Below is a small trained network, with its code and all its weights. Each question gives an input and a class and asks what happens when units are switched off, that is, made to give their printed mean instead of their output.

import numpy as np


def w(rows, s, z=0):
    codes = np.array(rows[::2]) - 128.0
    scale = np.full(codes.shape[1], s)
    scale[-1] = z or s
    return codes * scale


def f(y):
    return np.maximum(y, 0)


def log_softmax(a):
    a = a - a.max(-1, keepdims=True)
    return a - np.log(np.exp(a).sum(-1, keepdims=True))


def net(x, mask):
    res = np.array(x, float).reshape(1, 7) / 4 @ E
    y = f(res @ A[0][:, :-1].T + A[0][:, -1])
    res = res + np.where(mask, y, B[0][:, -1]) @ B[0][:, :-1]
    return log_softmax(res[-1] @ U[:, :-1].T + U[:, -1])


A, B = {}, {}
E = w([
[145,129,58,141,93,89,93,62,199,121,146,211],'x0',
[95,178,173,84,82,128,116,131,157,199,93,105],'x1',
[148,120,83,172,37,106,90,160,134,221,59,152],'x2',
[115,89,199,129,112,156,194,76,147,152,139,202],'x3',
[109,52,169,91,183,196,78,129,114,121,122,113],'x4',
[195,106,51,153,129,79,112,167,38,122,141,141],'x5',
[192,191,39,19,139,45,2,46,106,151,246,222],'x6',
],0.0086)
A[0] = w([
[146,14,171,228,106,147,224,141,123,143,106,178,10],'N1',
[133,70,95,190,75,136,85,194,161,148,33,50,5],'N2',
[114,170,201,119,116,132,202,76,245,106,140,135,41],'N3',
[137,83,165,208,178,140,245,215,56,52,101,31,18],'N4',
[126,41,132,187,105,132,201,115,140,116,99,176,10],'N5',
[121,120,252,106,79,149,147,172,101,224,73,75,14],'N6',
[122,33,239,91,235,179,104,128,125,73,144,99,3],'N7',
],0.014,0.0024)
B[0] = w([
[152,72,146,155,118,124,199,111,113,137,128,212,209],'N1',
[105,112,128,226,145,144,43,173,159,121,117,131,192],'N2',
[110,184,133,123,117,118,135,93,202,81,114,127,193],'N3',
[129,169,58,144,109,108,210,138,91,69,132,38,250],'N4',
[144,80,159,138,129,141,152,120,111,123,136,198,181],'N5',
[139,162,161,81,135,123,149,164,104,249,137,115,198],'N6',
[116,66,154,71,148,155,68,102,121,100,129,88,221],'N7',
],0.016,0.027)
U = w([
[123,158,172,92,134,137,148,151,121,194,117,98,99],'0',
[146,68,153,158,120,146,181,121,122,111,113,155,125],'1',
[230,163,2,69,137,20,5,84,78,111,239,191,252],'2',
[118,119,109,143,133,138,189,143,96,84,116,59,53],'3',
[113,112,112,186,142,142,86,172,143,133,97,113,51],'4',
[98,170,161,97,118,122,138,77,215,98,118,133,93],'5',
[113,74,156,48,178,174,112,83,116,86,148,79,153],'6',
],0.0088,0.0035)

Each question gives the input, the list of numbers given to net, and the class t.
The units are the neurons (one row each of A and B). Each row of codes is followed by its name. A weight is (code - 128) times the scale printed after its matrix; where a second scale follows, it is the last column's (A, B and U).
mask holds one flag per neuron, in row order. A switched-off neuron (its flag False) gives its mean, the last column of its row in B, instead of its output. The means were averaged over made-up inputs and are rounded, as every weight is.
A unit's drop is (log p(t) with every unit on - log p(t) with that unit switched off) / (log p(t) with every unit on - log p(t) with every unit switched off).
The circuit of an input: a set's keep is (log p(t) with only the set's units on - log p(t) with every unit switched off) / (log p(t) with every unit on - log p(t) with every unit switched off). Starting from all 7 units, units are removed one at a time, each time the one whose removal leaves the highest keep (on an exact tie, the one counted first), for as long as the keep stays at least 0.8.
circuit, biggest first: the units of the circuit, biggest drop first
top k neurons: the k neurons with the biggest drops, biggest first
drop when u is switched off: that unit's drop, to one decimal
input [-7,5,8,-4,7,8,-4], class 4: circuit, biggest first => (N2)
input [-6,7,-5,-6,-3,-3,5], class 0: circuit, biggest first => (N7; N4)
input [8,8,-5,-8,8,-4,5], class 2: top 2 neurons => (N7; N3)
input [6,0,0,-2,1,5,-3], class 4: top 2 neurons => (N4; N2)
input [0,4,0,-2,6,8,0], class 4: circuit, biggest first => (N4; N7; N1)
input [8,-6,2,-8,2,-3,0], class 2: circuit, biggest first => (N4; N1)
input [2,4,-2,-6,-1,0,-3], class 4: circuit, biggest first => (N2; N4)
input [-4,-1,6,6,-5,-2,-3], class 1: top 2 neurons => (N1; N5)
input [4,4,3,-2,-6,-3,-1], class 5: circuit, biggest first => (N4; N3)
input [8,2,3,1,-6,-2,1], class 5: top 2 neurons => (N3; N4)
input [-8,6,8,7,8,-2,3], class 0: drop when N6 is switched off => 1.0
input [6,7,-6,3,1,-2,-7], class 5: drop when N3 is switched off => 2.9
input [8,-8,-7,8,-3,-4,2], class 5: drop when N3 is switched off => 1.2
input [-5,-6,7,4,-3,3,4], class 2: drop when N4 is switched off => 0.6
input [-4,1,2,-3,-3,5,4], class 2: circuit, biggest first => (N4)
input [-8,5,-1,-4,-3,-4,5], class 0: top 2 neurons => (N4; N7)
